Here is a tiny trained network, its code and every weight. The questions are about switching its units off for an input and a class, where a switched-off unit gives its printed mean instead of its output.

import numpy as np


def w(rows, s, z=0):
    codes = np.array(rows[::2]) - 128.0
    scale = np.full(codes.shape[1], s)
    scale[-1] = z or s
    return codes * scale


def f(y):
    return y / 2 * (1 + np.tanh(0.7978845608 * (y + 0.044715 * y**3)))


def log_softmax(a):
    a = a - a.max(-1, keepdims=True)
    return a - np.log(np.exp(a).sum(-1, keepdims=True))


def net(x, mask):
    res = np.array(x, float).reshape(1, 5) / 4 @ E
    y = f(res @ A[0][:, :-1].T + A[0][:, -1])
    res = res + np.where(mask, y, B[0][:, -1]) @ B[0][:, :-1]
    return log_softmax(res[-1] @ U[:, :-1].T + U[:, -1])


A, B = {}, {}
E = w([
[160,108,187,118,78,176,90,93,92,2],'x0',
[89,82,194,62,142,50,197,121,135,109],'x1',
[149,111,138,155,145,145,141,124,90,148],'x2',
[172,137,123,72,179,225,175,90,186,145],'x3',
[134,128,119,90,128,114,112,159,126,123],'x4',
],0.016)
A[0] = w([
[206,199,88,139,138,227,115,117,138,140,173],'N0',
[131,81,108,161,154,134,135,184,113,121,122],'N1',
[173,254,82,125,167,155,142,111,154,193,160],'N2',
[133,177,98,75,168,158,197,149,155,156,193],'N3',
[189,56,145,117,57,180,105,94,121,9,168],'N4',
[104,195,101,226,42,92,20,164,67,151,243],'N5',
[66,204,51,149,249,126,143,127,141,171,245],'N6',
[59,107,123,181,182,104,137,197,58,200,211],'N7',
[125,91,209,151,57,91,108,87,98,133,128],'N8',
[100,68,190,55,207,148,216,84,194,104,42],'N9',
[46,67,124,139,75,35,156,156,74,97,144],'N10',
[163,107,183,110,57,146,118,90,129,76,153],'N11',
[119,106,148,87,148,186,220,142,159,99,95],'N12',
[88,87,145,129,83,65,136,132,71,97,120],'N13',
[135,158,52,244,83,120,25,183,119,107,233],'N14',
[126,81,145,182,144,125,128,149,111,68,98],'N15',
[192,254,48,94,126,248,110,131,146,119,159],'N16',
[141,87,227,140,85,146,96,157,135,67,120],'N17',
[87,38,185,153,190,61,169,147,194,195,187],'N18',
[157,172,127,124,90,186,98,80,103,78,111],'N19',
[165,107,167,144,95,109,102,148,96,64,109],'N20',
[64,95,118,144,165,44,136,159,158,218,254],'N21',
[102,130,69,187,65,120,91,177,98,119,194],'N22',
[167,87,166,44,190,140,182,116,139,107,84],'N23',
[176,103,55,128,157,176,86,137,181,132,153],'N24',
[95,124,192,155,70,59,181,176,99,135,156],'N25',
],0.0094,0.0061)
B[0] = w([
[163,122,80,171,99,211,143,158,141,103,212],'N0',
[155,109,128,87,112,120,136,124,185,116,136],'N1',
[105,93,100,144,175,154,162,147,129,154,197],'N2',
[160,148,79,121,146,134,168,152,114,179,186],'N3',
[168,107,174,161,17,146,53,151,83,108,250],'N4',
[158,183,139,34,144,69,129,47,65,180,231],'N5',
[69,149,85,118,181,165,174,149,154,191,211],'N6',
[90,155,73,131,109,86,170,92,150,119,198],'N7',
[115,80,162,96,140,122,138,95,96,84,184],'N8',
[194,164,151,56,166,97,93,43,53,171,203],'N9',
[36,82,142,193,142,138,122,119,163,67,216],'N10',
[132,93,158,108,90,140,67,113,92,136,205],'N11',
[226,172,118,121,167,108,77,132,64,162,178],'N12',
[73,86,201,131,111,127,128,135,163,128,192],'N13',
[255,187,117,73,160,86,143,65,69,216,221],'N14',
[120,105,161,121,105,118,139,140,92,108,158],'N15',
[180,86,94,205,93,173,124,198,131,115,227],'N16',
[113,65,221,128,94,202,107,135,87,133,201],'N17',
[100,187,128,126,136,43,110,139,153,115,205],'N18',
[177,145,181,176,68,174,120,140,74,70,189],'N19',
[127,67,193,125,87,122,115,124,95,174,186],'N20',
[90,167,76,142,169,75,150,170,146,90,220],'N21',
[125,157,114,73,144,106,147,67,93,147,186],'N22',
[135,168,152,116,100,130,93,39,95,149,185],'N23',
[124,76,72,161,160,154,149,191,156,127,179],'N24',
[41,90,160,205,133,33,144,114,185,39,194],'N25',
],0.0091,0.022)
U = w([
[120,252,47,58,254,88,139,66,108,195,241],'0',
[202,181,186,40,69,129,107,63,66,158,140],'1',
[26,176,113,185,147,40,174,160,237,61,89],'2',
[5,27,189,162,106,149,106,127,123,85,112],'3',
[99,126,45,183,176,212,194,206,215,200,132],'4',
[165,132,103,229,83,211,74,211,122,53,6],'5',
],0.0084,0.0019)

Each question gives the input, the list of numbers given to net, and the class t.
The units are the neurons (one row each of A and B). Each row of codes is followed by its name. A weight is (code - 128) times the scale printed after its matrix; where a second scale follows, it is the last column's (A, B and U).
mask holds one flag per neuron, in row order. A switched-off neuron (its flag False) gives its mean, the last column of its row in B, instead of its output. The means were averaged over made-up inputs and are rounded, as every weight is.
A unit's drop is (log p(t) with every unit on - log p(t) with that unit switched off) / (log p(t) with every unit on - log p(t) with every unit switched off).
unit that matters most: the unit with the biggest drop
top k neurons: the k neurons with the biggest drops, biggest first
drop when u is switched off: that unit's drop, to one decimal
input [2,7,7,0,-7], class 3: top 3 neurons : (N14, N5, N25)
input [5,-5,-6,1,-2], class 5: unit that matters most : N16
input [1,1,-2,-6,-1], class 3: top 2 neurons : (N10, N25)
input [-5,0,1,5,5], class 4: top 2 neurons : (N5, N14)
input [4,-5,2,1,8], class 5: top 3 neurons : (N16, N9, N0)
input [-3,0,2,1,5], class 4: top 3 neurons : (N5, N14, N9)
input [6,1,-5,-7,-3], class 3: top 2 neurons : (N10, N25)
input [-4,-7,7,0,-1], class 0: top 2 neurons : (N14, N5)
input [7,5,5,0,-2], class 3: top 2 neurons : (N14, N5)
input [1,-6,-8,2,-8], class 5: top 2 neurons : (N19, N16)
input [-6,4,2,-7,5], class 2: drop when N11 is switched off : 0.0
input [0,1,-3,-5,4], class 2: drop when N25 is switched off : 0.1
input [0,6,4,5,6], class 0: drop when N4 is switched off : 0.5
input [-3,1,4,2,1], class 0: unit that matters most : N16
